Below are the code and all the weights of a small trained network. Each question names an input and a class and asks about switching units off, where a switched-off unit gives its printed mean instead of its output.

import numpy as np


def w(rows, s, z=0):
    codes = np.array(rows[::2]) - 128.0
    scale = np.full(codes.shape[1], s)
    scale[-1] = z or s
    return codes * scale


def f(y):
    return np.maximum(y, 0)


def log_softmax(a):
    a = a - a.max(-1, keepdims=True)
    return a - np.log(np.exp(a).sum(-1, keepdims=True))


def net(x, mask):
    res = np.array(x, float).reshape(1, 8) / 4 @ E
    y = f(res @ A[0][:, :-1].T + A[0][:, -1])
    res = res + np.where(mask, y, B[0][:, -1]) @ B[0][:, :-1]
    return log_softmax(res[-1] @ U[:, :-1].T + U[:, -1])


A, B = {}, {}
E = w([
[192,119,122,70,72],'x0',
[105,199,73,77,48],'x1',
[98,187,127,172,63],'x2',
[211,158,82,124,148],'x3',
[105,197,201,187,173],'x4',
[105,96,181,99,112],'x5',
[93,209,149,10,244],'x6',
[212,108,156,111,159],'x7',
],0.011)
A[0] = w([
[57,92,71,185,118,61],'n1',
[159,31,129,114,58,102],'n2',
[212,190,117,81,137,129],'n3',
[79,176,72,128,36,129],'n4',
[159,144,248,174,231,172],'n5',
[151,44,87,100,119,25],'n6',
[167,52,134,121,63,100],'n7',
[115,57,187,175,95,126],'n8',
[134,155,230,209,180,76],'n9',
[114,131,27,134,112,111],'n10',
[201,82,132,93,75,104],'n11',
[109,102,145,15,243,122],'n12',
[144,131,170,57,206,78],'n13',
[60,100,36,210,162,172],'n14',
[124,143,138,111,151,4],'n15',
[220,199,112,106,142,115],'n16',
[117,124,192,140,113,51],'n17',
[162,35,150,142,29,115],'n18',
[63,167,27,145,54,89],'n19',
[191,130,69,123,167,168],'n20',
[60,191,167,94,39,104],'n21',
[201,167,125,93,167,99],'n22',
[110,95,92,133,27,148],'n23',
[78,180,182,187,122,146],'n24',
[97,59,195,48,195,93],'n25',
],0.012)
B[0] = w([
[251,151,96,136,118,164],'n1',
[117,65,200,116,31,213],'n2',
[133,152,34,103,53,180],'n3',
[105,175,201,118,123,203],'n4',
[141,117,54,170,188,250],'n5',
[131,85,152,86,82,162],'n6',
[84,67,120,146,25,201],'n7',
[104,82,139,168,121,203],'n8',
[138,154,140,239,206,198],'n9',
[178,141,169,107,98,167],'n10',
[86,89,63,82,56,194],'n11',
[132,74,50,62,226,231],'n12',
[129,112,37,113,184,187],'n13',
[195,111,203,146,125,202],'n14',
[202,61,193,179,34,129],'n15',
[120,175,22,137,118,174],'n16',
[81,109,165,151,107,140],'n17',
[39,47,193,141,102,235],'n18',
[138,197,227,103,83,194],'n19',
[186,126,76,135,96,184],'n20',
[43,209,183,59,149,187],'n21',
[171,178,21,90,50,167],'n22',
[113,122,216,109,60,220],'n23',
[132,185,178,168,172,198],'n24',
[74,73,78,110,223,202],'n25',
],0.012,0.018)
U = w([
[73,5,154,91,63,255],'0',
[234,144,172,105,92,25],'1',
[143,7,78,16,254,125],'2',
[43,254,161,20,153,177],'3',
[197,210,6,65,57,83],'4',
[117,160,136,247,229,26],'5',
],0.0091,0.0046)

Each question gives the input, the list of numbers given to net, and the class t.
The units are the neurons (one row each of A and B). Each row of codes is followed by its name. A weight is (code - 128) times the scale printed after its matrix; where a second scale follows, it is the last column's (A, B and U).
mask holds one flag per neuron, in row order. A switched-off neuron (its flag False) gives its mean, the last column of its row in B, instead of its output. The means were averaged over made-up inputs and are rounded, as every weight is.
A unit's drop is (log p(t) with every unit on - log p(t) with that unit switched off) / (log p(t) with every unit on - log p(t) with every unit switched off).
The circuit of an input: a set's keep is (log p(t) with only the set's units on - log p(t) with every unit switched off) / (log p(t) with every unit on - log p(t) with every unit switched off). Starting from the 12 units with the biggest drops (on a tie, the unit counted first), units are removed one at a time, each time the one whose removal leaves the highest keep (on an exact tie, the one counted first), for as long as the keep stays at least 0.8.
units of the circuit, in order: the units of the circuit, biggest drop first
top k neurons: the k neurons with the biggest drops, biggest first
drop when u is switched off: that unit's drop, to one decimal
input [4,6,-2,-1,5,2,6,2], class 4: units of the circuit, in order => n3
input [1,3,-6,8,2,3,7,2], class 4: top 4 neurons => n22, n3, n16, n18
input [-3,0,-1,-5,-2,8,-1,-7], class 3: units of the circuit, in order => n21, n7
input [-1,-3,-5,8,0,-8,7,-8], class 4: top 2 neurons => n22, n3
input [2,0,-8,6,8,-4,3,5], class 4: top 2 neurons => n22, n3
input [-3,0,1,5,-4,4,2,-2], class 2: top 2 neurons => n22, n19
input [2,-2,1,4,-3,0,7,7], class 4: top 3 neurons => n22, n3, n16
input [-7,2,6,-6,6,0,0,-8], class 3: top 2 neurons => n21, n19
input [-3,-7,-1,2,2,5,-2,6], class 5: drop when n9 is switched off => 0.8
input [0,1,4,-5,5,3,-6,-5], class 3: drop when n21 is switched off => 0.3
input [-2,-4,-8,2,3,7,-3,-6], class 2: drop when n25 is switched off => 0.4
input [-3,0,4,-3,1,-8,6,2], class 5: drop when n9 is switched off => 0.0
